The symbols move the items like this.
state | & ^ ~
solo | tera livu nila
rani | sofu vivi mize
riru | saro vepu lunu
gata | zone rase sido
nubu | mago bule nape
dapa | basu sido rase
zani | lola vupi basu
vupi | bibu zani dege
fidi | dudi riku zera
sido | gata dapa bibu
kule | fidu guba lesa
bule | tina nubu nafa
sofu | meve gapu rani
lunu | riru novu velu
pugu | rele lesa guba
guba | pugu kule semo
vivi | zuzo rani gapu
zuzo | momu mize vivi
vumu | vepu saro tavo
basu | zani bibu dapa
rele | rase zone pugu
novu | nodu lunu vepu
tavo | vumu zera riku
mago | semo nafa nubu
riku | tavo fidi momu
dudi | mize momu fidi
lola | velu dege zani
fidu | nafa semo kule
bibu | sido basu vupi
tina | nila nape bule
zera | fidi tavo saro
livu | bemo solo meve
lesa | kule pugu zone
zone | lesa rele gata
momu | riku dudi zuzo
nodu | dege velu novu
bemo | nape nila livu
meve | livu tera sofu
rase | dapa gata rele
velu | lunu nodu lola
dege | vupi lola nodu
mize | rani zuzo dudi
semo | guba fidu mago
nape | nubu tina bemo
vepu | novu riru vumu
nafa | bule mago fidu
saro | zera vumu riru
gapu | vivi sofu tera
nila | solo bemo tina
tera | gapu meve solo

The rows follow the links: the fewer symbols apart two items are, the more alike their rows tend to be.

Each row is also shifted at random along 4 hidden directions that mean nothing.

Rows with their items:
8,10,-1,-53,-32,11,-21,46,-11,-34,51,5,13,-21,-39,24,-13,33,40,50,9,-10,-23,27,37,15,-5,-27,-26,-42,13,9,-51,-20,22,-67,-24,-21,25,-9,-7,-3,14,-18,-50,18,36,-13,-13,12,-46,32,-38,-32,-57,60,43,20,-19,13,-66,19 | dudi
-19,6,-2,1,32,-23,-20,16,1,-4,9,30,40,8,-28,7,-15,55,31,58,13,40,-55,-6,-24,2,17,-27,-29,-66,-3,-74,-43,7,31,-21,14,-15,26,17,-18,50,-16,-15,-27,27,12,-58,-30,-20,-23,-10,-26,-34,44,12,12,13,20,10,47,-22 | tera
20,4,5,-47,-18,-14,-14,-21,12,-43,42,27,80,2,69,-7,-19,-37,81,-42,-79,-31,-37,-128,41,4,37,57,13,-15,-2,16,102,60,-33,48,19,51,-57,4,-12,-33,-3,29,20,21,26,21,-33,30,5,6,-22,46,-31,-52,61,-20,-13,-39,-2,57 | riku
39,-2,-15,14,37,28,16,-33,4,52,9,-65,-53,17,-13,-67,88,5,-83,-25,-17,-33,36,-4,37,-22,58,-29,-37,1,38,30,-21,20,-49,37,13,-38,-17,-1,16,-46,-49,18,9,13,-26,-15,17,-16,-8,36,27,4,51,-81,-13,16,-10,-40,16,-41 | nubu
52,9,4,18,59,37,20,5,39,66,-1,-86,-69,27,-18,-74,13,0,-163,-6,-7,2,39,4,-8,37,-105,-95,14,29,10,56,-60,43,-11,34,20,-15,-38,88,39,-39,-53,22,30,18,-6,-25,5,3,-25,20,23,-27,16,-21,-81,-94,5,12,29,-213 | mago
26,-3,-5,-7,-5,-33,-38,-23,46,-39,27,-16,-27,15,29,-45,40,-19,-27,-48,-17,9,15,-60,30,3,22,42,5,14,-9,56,26,22,-47,29,-16,-9,16,-6,26,-81,-37,5,41,11,-9,10,-7,6,-30,14,0,15,2,-20,-11,-23,-19,-58,60,10 | vumu
-37,15,20,36,16,28,38,-30,1,14,-5,31,38,-36,64,25,-11,-33,54,-47,-3,32,-12,10,7,3,-2,33,34,18,-25,-63,49,-5,32,65,35,67,-74,-13,6,-9,9,42,-12,-26,-6,34,5,-14,88,-29,15,35,3,-50,-10,-22,59,9,-39,-43 | lola
21,15,-13,13,-14,-4,36,26,57,-38,-18,2,32,-22,60,-59,38,-15,-18,-37,-36,-4,38,16,1,-25,18,-3,-15,-14,30,17,26,37,21,-34,-32,0,-83,-11,36,-50,-51,33,91,49,-22,11,14,0,-10,30,-1,-27,-5,-2,-47,-38,12,-41,-22,-27 | novu
9,-23,-16,-29,-2,11,-4,-41,25,-50,-6,85,54,-18,66,19,31,-14,84,1,-40,46,-30,-74,-6,-43,104,50,12,-54,-14,-40,54,41,9,33,49,71,-16,-15,-20,-10,-21,-5,-23,68,7,6,-36,3,47,14,-20,31,10,-48,19,0,-4,-39,82,21 | meve
-1,-12,8,-30,37,43,-34,-14,-1,21,-19,-5,-39,32,-73,20,-4,28,-46,86,-3,13,-29,-25,-56,12,2,-47,0,-33,-19,11,-57,5,-21,45,42,22,41,38,-27,50,-12,-18,-56,26,25,-60,-42,23,-12,3,11,-6,19,-22,-10,5,-42,29,86,-91 | vivi
4,-6,-36,7,-46,40,-14,19,-3,-16,-45,10,61,28,-11,6,-32,16,3,-38,-57,18,44,-15,13,-47,79,52,-10,-29,-4,-22,41,62,34,-79,-47,34,4,-66,27,57,-20,12,54,32,49,75,24,25,37,52,-34,7,45,12,24,-8,37,20,97,-26 | rele
-46,-5,10,-4,-3,17,0,-23,-14,24,40,-31,-44,6,-1,16,-11,-37,-33,-56,20,-10,-1,0,22,49,-13,10,80,56,-27,23,9,-12,-20,22,-1,18,6,-18,11,-10,61,16,-8,-65,-1,24,18,19,17,-26,-2,54,-32,-18,-15,-11,16,-9,-3,-35 | kule
-25,28,45,16,32,-10,2,26,-59,36,58,-15,37,-27,31,-10,-14,24,19,-35,34,-29,-17,17,58,31,-17,-36,-19,15,-5,-64,9,-18,-3,12,10,-18,-36,11,22,-38,15,19,-5,-61,-27,10,-1,-11,10,-34,-2,19,0,-32,29,-1,53,-5,-21,-10 | riru
29,-1,13,-57,-11,-18,-25,-25,3,-41,22,34,35,14,32,14,-15,-24,52,2,-66,-31,-32,-116,29,2,47,43,1,-26,2,25,69,14,-29,46,28,28,-30,13,-20,-4,17,7,-17,11,39,14,-52,34,7,-4,-4,45,-26,-44,67,-5,-45,-1,-11,52 | momu
-26,-12,1,-45,-23,-8,-35,29,-1,-56,21,31,-21,-4,-72,27,4,21,-3,71,35,20,-56,9,-15,1,16,3,-16,-25,-28,18,-52,-27,-1,-45,4,-27,87,-7,-10,1,7,-32,-39,29,29,-22,-7,21,-56,4,-51,-21,-32,85,4,28,-54,30,53,25 | mize
35,-12,-8,-48,-14,-16,-10,-39,41,-34,18,-23,-42,19,-7,-17,36,-36,-55,-27,-8,-14,1,-47,-7,17,-3,8,28,35,-20,80,21,30,-54,43,-12,12,11,23,13,-65,-7,2,7,3,11,-20,5,21,-23,20,13,6,-10,-23,-19,-21,-43,-49,23,-12 | tavo
46,15,-18,29,8,-78,-44,26,4,-6,5,-62,10,55,-41,-43,-32,9,-58,-12,1,-62,5,-4,-23,51,-105,-34,1,13,-4,40,16,1,-11,-24,-45,-93,46,41,18,-8,-23,-35,72,-16,-15,-37,-28,-17,-45,10,35,-24,15,23,-20,-12,-54,-21,4,59 | semo
-26,7,29,47,25,-26,9,-39,-26,37,15,4,-1,-36,36,20,-22,-15,26,-48,43,2,-26,2,6,27,-29,-1,30,31,-44,-45,39,-24,-15,62,20,6,-17,12,-3,-12,18,10,4,-65,-42,-3,1,-19,52,-53,26,37,0,-53,-17,-8,56,-34,-8,-2 | velu
-36,-20,-2,25,-26,1,32,-11,12,-7,-37,55,1,-23,74,25,-48,-61,75,14,20,15,-5,9,-54,0,-59,43,39,18,-18,-4,70,-59,16,51,11,44,-33,18,-15,29,61,10,-16,-31,3,4,13,-29,79,-31,40,21,-51,-7,-11,11,-7,5,-131,41 | zani
25,-2,-27,55,-1,34,-2,12,-25,22,-82,-22,30,50,-42,-9,12,28,-34,4,9,44,55,65,-42,-57,33,-16,-37,-25,30,-6,-34,-18,11,-37,-6,-24,9,-47,2,55,-43,-14,35,29,-4,0,12,-25,28,-1,20,-19,45,1,-17,35,18,19,38,19 | vupi

Start, symbols taken left to right, then the item you end at.
Answer with the item's name.
12,-19,10,-32,7,8,20,-46,41,-25,-9,32,-27,-13,44,-9,12,-38,36,53,-12,26,-28,-65,-28,-12,3,0,12,-15,-3,19,20,-12,-21,78,66,56,-34,32,-33,1,-12,5,-21,19,-13,-36,-26,-7,16,-14,36,6,-24,-46,-22,-14,-40,-17,-43,-13
^ ^: livu
37,14,3,5,24,-14,11,-34,14,3,3,-30,-34,-9,37,-41,48,-8,-32,6,-5,-12,5,-23,-4,1,-4,-30,-8,2,17,20,-6,-1,-51,77,45,-4,-30,27,-6,-45,-34,29,14,1,-46,-45,-7,-10,3,-3,27,-12,24,-75,-6,1,-12,-53,6,-7
^ & ~: tina
-5,-22,5,-50,-37,-1,4,-12,54,-74,-17,74,28,-10,55,30,0,-29,103,50,-14,39,-49,-49,-44,-23,24,31,-7,-40,12,-19,12,4,28,13,25,51,0,11,-42,1,10,-20,-40,44,30,-31,-28,10,21,-13,-26,-17,-42,25,17,-6,-14,-6,-48,20
~ ^ & ^: mize
-5,28,25,5,34,-10,-19,26,-60,52,60,-67,-21,-10,-42,-19,2,41,-60,-19,45,-33,-19,67,52,38,-44,-48,2,22,0,0,-52,-16,-13,-18,-20,-91,20,22,23,-48,26,-17,-10,-47,-16,-10,9,5,-48,-4,-24,-11,-9,10,-5,-1,18,-1,5,-18
& ^: tavo
-18,-30,-9,-53,-15,0,-27,3,27,-48,-1,55,28,-19,3,35,-18,5,47,37,-14,53,-50,-38,-38,-10,20,28,3,-34,-21,0,-10,17,15,-18,14,40,42,8,-21,41,3,-24,-46,45,47,-21,-23,13,-7,-7,-39,-14,-26,53,15,-5,-35,4,53,-5
& ~ ~: mize
11,-8,-11,23,-27,-22,-43,36,16,-26,-30,-26,36,61,-49,-18,-43,21,-18,-22,-18,-6,26,-13,-41,19,-34,19,4,0,4,29,26,33,24,-65,-65,-37,48,-2,21,34,-8,-14,60,22,19,30,-4,12,-20,44,-17,-5,32,40,-16,-16,-10,27,42,1
~ ^ ^: guba
22,6,-27,26,-30,-24,-39,20,-15,-16,-18,-39,66,55,-39,-29,-39,52,-19,-48,-47,-47,24,-15,25,10,16,18,-25,0,7,-7,31,24,-7,-74,-64,-59,19,-34,30,16,-26,-13,70,32,13,22,-9,-8,-19,29,-12,-6,57,15,50,3,9,-21,67,91
^ ^ ^: kule
-23,-19,-11,-1,-48,26,38,-10,-1,-14,-48,30,-43,-3,16,42,-4,-47,36,21,16,39,33,45,-45,-28,21,38,37,30,1,24,23,-49,-2,9,24,54,-6,-29,-19,49,30,3,-29,-7,19,43,46,-25,58,-11,36,27,-20,-1,-4,37,10,11,-72,17
~ ^: sido
-26,38,26,27,36,-8,5,-21,-24,66,47,-15,-6,-35,29,14,2,10,-7,-15,44,-24,-15,28,38,29,-21,-37,14,28,-22,-54,21,-33,-10,38,7,-4,-32,12,11,-42,17,30,-8,-71,-43,5,3,-14,24,-35,20,7,-7,-38,8,-5,46,-11,-27,3
^ ^ ~: velu
-2,-28,-34,14,-85,-33,13,17,3,-48,-49,44,60,31,-6,32,-42,-11,91,0,-22,3,32,6,-13,-41,51,89,-10,-14,-1,10,71,-27,36,-67,-34,4,31,-69,-9,61,25,-22,42,12,37,50,-3,-20,21,6,-17,15,1,49,53,52,-24,13,-20,180
& ^ ^: dapa
-14,-22,-33,8,-42,80,37,-8,-12,-10,-63,28,-14,7,-23,36,14,-6,18,-25,-21,39,60,42,-15,-59,106,60,3,11,13,15,18,5,35,-33,-5,44,3,-66,10,55,12,-1,-14,15,33,59,41,8,53,12,-8,19,11,3,11,29,15,22,24,10
~ ^: gata
-10,2,5,20,-7,36,13,-3,-32,48,-40,-9,8,29,-21,28,-79,-15,16,13,-16,-15,31,4,-20,4,-27,-3,33,6,15,1,25,-16,31,35,32,34,-43,0,-17,80,49,13,-19,-26,36,27,-7,0,49,-24,34,29,-16,-19,38,5,1,56,-52,-47
~ &: gata
-3,6,18,-19,33,-3,-25,-3,-4,-15,-1,18,-11,4,-40,33,-16,33,0,101,3,12,-39,-36,-52,19,-37,-51,-23,-41,-6,-19,-54,-22,4,10,39,-18,59,46,-38,43,4,-13,-57,14,8,-75,-58,-4,-30,-23,-2,-23,20,21,-5,16,-38,12,31,-9
& ~ ^: sofu
